Below is a small trained network, with its code and all its weights. Each question gives an input and a target symbol and asks what happens when units are switched off, that is, made to give their printed mean instead of their output.

import numpy as np


def w(rows, s, z=0):
    codes = np.array(rows[::2]) - 128.0
    scale = np.full(codes.shape[1], s)
    scale[-1] = z or s
    return codes * scale


def norm(h):
    return h / np.sqrt((h * h).mean(-1, keepdims=True) + 1e-5)


def softmax(a):
    e = np.exp(a - a.max(-1, keepdims=True))
    return e / e.sum(-1, keepdims=True)


def log_softmax(a):
    a = a - a.max(-1, keepdims=True)
    return a - np.log(np.exp(a).sum(-1, keepdims=True))


def net(x, mask):
    ids = ['βγζλμξσω'.index(c) for c in x.split()]
    T = len(ids)
    res = E[ids] + P[:T]
    u = 0
    for l in range(2):
        r = norm(res)
        for j in range(3):
            rows = slice(2 * j, 2 * j + 2)
            q, k, v = (r @ M[l][rows].T for M in (Q, K, V))
            z = softmax(np.where(np.tri(T) > 0, q @ k.T / 2**0.5, -1e9)) @ v
            o = O[l][rows]
            res = res + np.where(mask[u + j], z, o[:, -1]) @ o[:, :-1]
        u += 3
    return log_softmax(norm(res)[-1] @ U[:, :-1].T + U[:, -1])


Q, K, V, O = {}, {}, {}, {}
E = w([
[134,120,108,142],'β',
[125,134,118,139],'γ',
[251,178,150,132],'ζ',
[130,125,119,157],'λ',
[122,128,107,135],'μ',
[126,131,90,146],'ξ',
[132,132,108,146],'σ',
[118,114,102,138],'ω',
],0.031)
P = w([
[87,137,157,135],'0',
[237,140,74,138],'1',
[142,114,172,98],'2',
[252,151,63,134],'3',
[127,143,158,91],'4',
[27,101,89,196],'5',
[141,113,174,99],'6',
[189,193,77,203],'7',
[141,114,172,99],'8',
],0.016)
Q[0] = w([
[38,39,178,96],'0.h1',
[199,123,229,133],'0.h1',
[251,113,117,81],'0.h2',
[177,161,28,101],'0.h2',
[120,147,25,164],'0.h3',
[114,164,178,59],'0.h3',
],0.013)
K[0] = w([
[148,6,125,110],'0.h1',
[85,99,141,213],'0.h1',
[133,219,77,147],'0.h2',
[71,205,36,44],'0.h2',
[116,124,44,138],'0.h3',
[80,126,218,72],'0.h3',
],0.015)
V[0] = w([
[128,189,157,94],'0.h1',
[70,7,192,20],'0.h1',
[173,222,93,228],'0.h2',
[178,50,218,175],'0.h2',
[188,186,200,109],'0.h3',
[115,62,178,70],'0.h3',
],0.011)
O[0] = w([
[121,31,121,146,89],'0.h1',
[138,148,35,140,73],'0.h1',
[65,51,126,78,254],'0.h2',
[191,132,206,181,31],'0.h2',
[136,246,162,84,101],'0.h3',
[20,133,142,69,36],'0.h3',
],0.011,0.0051)
Q[1] = w([
[31,146,111,204],'1.h1',
[104,89,197,170],'1.h1',
[34,94,161,189],'1.h2',
[226,158,178,232],'1.h2',
[74,54,143,66],'1.h3',
[6,169,169,148],'1.h3',
],0.014)
K[1] = w([
[76,193,143,41],'1.h1',
[123,112,178,101],'1.h1',
[233,197,147,43],'1.h2',
[66,217,210,146],'1.h2',
[179,53,112,107],'1.h3',
[177,195,158,8],'1.h3',
],0.015)
V[1] = w([
[156,59,124,5],'1.h1',
[165,132,131,135],'1.h1',
[46,118,134,115],'1.h2',
[146,162,186,135],'1.h2',
[82,161,197,225],'1.h3',
[60,141,206,49],'1.h3',
],0.012)
O[1] = w([
[21,138,146,94,245],'1.h1',
[95,97,128,169,121],'1.h1',
[136,177,107,206,99],'1.h2',
[112,81,79,130,48],'1.h2',
[151,109,176,147,65],'1.h3',
[65,121,126,248,1],'1.h3',
],0.013,0.0063)
U = w([
[182,91,222,119,194],'β',
[125,76,90,194,143],'γ',
[116,58,117,112,63],'ζ',
[150,4,165,156,14],'λ',
[169,188,61,132,148],'μ',
[49,169,85,75,147],'ξ',
[72,147,196,143,254],'σ',
[168,187,205,94,76],'ω',
],0.018,0.0058)

Each question gives the input, a string of symbols that net reads in full, and the target symbol t.
The units are the heads (2 rows each of Q, K, V and O). Each row of codes is followed by its name. A weight is (code - 128) times the scale printed after its matrix; where a second scale follows, it is the last column's (O and U).
mask holds one flag per head, layer by layer. A switched-off head (its flag False) gives its mean, the last column of its rows in O, instead of its output. The means were averaged over made-up inputs and are rounded, as every weight is.
A unit's drop is (log p(t) with every unit on - log p(t) with that unit switched off) / (log p(t) with every unit on - log p(t) with every unit switched off).
The circuit of an input: a set's keep is (log p(t) with only the set's units on - log p(t) with every unit switched off) / (log p(t) with every unit on - log p(t) with every unit switched off). Starting from all 6 units, units are removed one at a time, each time the one whose removal leaves the highest keep (on an exact tie, the one counted first), for as long as the keep stays at least 0.8.
circuit, biggest first: the units of the circuit, biggest drop first
most important unit: the unit with the biggest drop
heads that matter: for each layer, one digit per head in row order, 1 if its drop is at least 0.15 and else 0, layers parted by /
input λ ζ μ β, target λ: circuit, biggest first : 0.h2; 1.h3
input σ ξ μ γ β λ, target μ: circuit, biggest first : 0.h2
input μ μ λ μ λ ζ, target λ: circuit, biggest first : 0.h2; 1.h2; 0.h1
input β μ λ γ, target β: heads that matter : 111 / 000
input β ξ γ μ ξ σ, target γ: heads that matter : 011 / 010
input μ μ σ μ ζ ω, target σ: heads that matter : 110 / 100
input β γ σ μ μ σ, target σ: heads that matter : 010 / 100
input β μ β μ μ ω, target β: heads that matter : 011 / 001
input ζ μ λ λ, target ζ: circuit, biggest first : 1.h2; 0.h1
input β λ γ γ γ μ, target γ: heads that matter : 010 / 010
input σ β β λ, target σ: circuit, biggest first : 0.h1; 0.h2; 1.h1
input ξ β σ μ, target ξ: circuit, biggest first : 0.h2; 1.h3
input μ ζ λ μ ζ λ, target λ: heads that matter : 000 / 010
input μ λ σ β γ μ β ω, target γ: circuit, biggest first : 0.h1
input β μ β ξ β μ μ ξ, target β: heads that matter : 101 / 000
input λ μ γ μ, target λ: heads that matter : 111 / 001
input ω μ μ μ, target ω: heads that matter : 101 / 010
input σ μ β σ, target σ: circuit, biggest first : 0.h1; 1.h3
input μ μ ω β β μ, target ω: heads that matter : 010 / 001
input γ μ μ γ λ, target λ: circuit, biggest first : 0.h2; 1.h2; 1.h3
input ω γ σ γ, target ω: most important unit : 0.h3
